Below are the code and all the weights of a small trained network. Each question names an input and a class and asks about switching units off, where a switched-off unit gives its printed mean instead of its output.

import numpy as np


def w(rows, s, z=0):
    codes = np.array(rows[::2]) - 128.0
    scale = np.full(codes.shape[1], s)
    scale[-1] = z or s
    return codes * scale


def f(y):
    return y / 2 * (1 + np.tanh(0.7978845608 * (y + 0.044715 * y**3)))


def log_softmax(a):
    a = a - a.max(-1, keepdims=True)
    return a - np.log(np.exp(a).sum(-1, keepdims=True))


def net(x, mask):
    res = np.array(x, float).reshape(1, 8) / 4 @ E
    y = f(res @ A[0][:, :-1].T + A[0][:, -1])
    res = res + np.where(mask, y, B[0][:, -1]) @ B[0][:, :-1]
    return log_softmax(res[-1] @ U[:, :-1].T + U[:, -1])


A, B = {}, {}
E = w([
[72,29,87,17,156,48],'x0',
[100,131,114,141,123,129],'x1',
[239,123,2,203,136,37],'x2',
[139,136,154,121,102,96],'x3',
[132,130,142,124,110,111],'x4',
[111,118,108,144,138,150],'x5',
[86,98,214,242,247,66],'x6',
[124,129,129,136,118,122],'x7',
],0.0088)
A[0] = w([
[110,127,159,111,83,89,147],'N0',
[141,136,98,33,102,154,161],'N1',
[173,90,52,130,118,99,210],'N2',
[103,54,94,84,176,64,80],'N3',
[76,89,120,62,74,142,128],'N4',
[96,150,204,121,147,174,201],'N5',
[77,152,132,40,140,138,143],'N6',
[178,184,52,92,46,177,34],'N7',
[188,90,87,122,124,112,84],'N8',
[185,201,54,82,88,170,224],'N9',
[130,133,147,146,93,102,168],'N10',
[100,105,121,56,106,129,146],'N11',
[82,160,214,111,137,184,166],'N12',
[166,174,133,255,166,88,120],'N13',
[107,66,147,73,133,159,128],'N14',
[92,105,237,146,123,207,1],'N15',
[119,40,108,93,168,63,137],'N16',
],0.0094,0.0078)
B[0] = w([
[173,121,103,131,191,181,144],'N0',
[142,27,104,123,153,92,205],'N1',
[92,211,167,146,158,91,215],'N2',
[78,183,205,224,86,92,184],'N3',
[150,97,85,59,143,196,182],'N4',
[130,96,145,205,23,125,200],'N5',
[148,43,94,38,127,200,178],'N6',
[55,251,222,185,170,49,207],'N7',
[127,130,175,108,52,138,158],'N8',
[111,105,184,212,40,114,250],'N9',
[128,162,84,67,131,99,145],'N10',
[165,75,59,134,160,139,176],'N11',
[103,99,183,248,118,45,203],'N12',
[195,131,70,3,230,168,201],'N13',
[178,115,112,105,133,156,165],'N14',
[63,224,162,99,195,97,170],'N15',
[67,111,184,223,86,87,196],'N16',
],0.0071,0.014)
U = w([
[114,82,196,201,41,134,49],'0',
[86,222,210,167,163,128,253],'1',
[202,61,41,2,188,170,148],'2',
],0.0099,0.0021)

Each question gives the input, the list of numbers given to net, and the class t.
The units are the neurons (one row each of A and B). Each row of codes is followed by its name. A weight is (code - 128) times the scale printed after its matrix; where a second scale follows, it is the last column's (A, B and U).
mask holds one flag per neuron, in row order. A switched-off neuron (its flag False) gives its mean, the last column of its row in B, instead of its output. The means were averaged over made-up inputs and are rounded, as every weight is.
A unit's drop is (log p(t) with every unit on - log p(t) with that unit switched off) / (log p(t) with every unit on - log p(t) with every unit switched off).
The circuit of an input: a set's keep is (log p(t) with only the set's units on - log p(t) with every unit switched off) / (log p(t) with every unit on - log p(t) with every unit switched off). Starting from the 12 units with the biggest drops (on a tie, the unit counted first), units are removed one at a time, each time the one whose removal leaves the highest keep (on an exact tie, the one counted first), for as long as the keep stays at least 0.8.
circuit, biggest first: the units of the circuit, biggest drop first
k most important neurons: the k neurons with the biggest drops, biggest first
drop when u is switched off: that unit's drop, to one decimal
input [-5,4,1,7,1,-5,-7,2], class 1: circuit, biggest first	[N7]
input [-3,-8,7,1,-8,4,-8,-8], class 1: 2 most important neurons	[N7 N2]
input [5,-2,-7,-8,-4,-3,6,5], class 0: 2 most important neurons	[N5 N7]
input [4,-8,8,-7,-3,-5,1,6], class 1: 2 most important neurons	[N2 N5]
input [-2,-1,7,2,1,-7,-6,7], class 1: 2 most important neurons	[N7 N2]
input [4,-4,-3,1,-4,1,7,3], class 0: 3 most important neurons	[N7 N2 N5]
input [-5,-3,7,-5,1,4,-5,-1], class 1: drop when N7 is switched off	0.3
input [-4,-2,7,-4,1,2,-4,-5], class 1: drop when N12 is switched off	0.0
input [-8,4,3,8,5,-7,-6,2], class 1: drop when N7 is switched off	1.0
input [-6,-2,2,-7,6,-6,1,6], class 2: 2 most important neurons	[N13 N7]
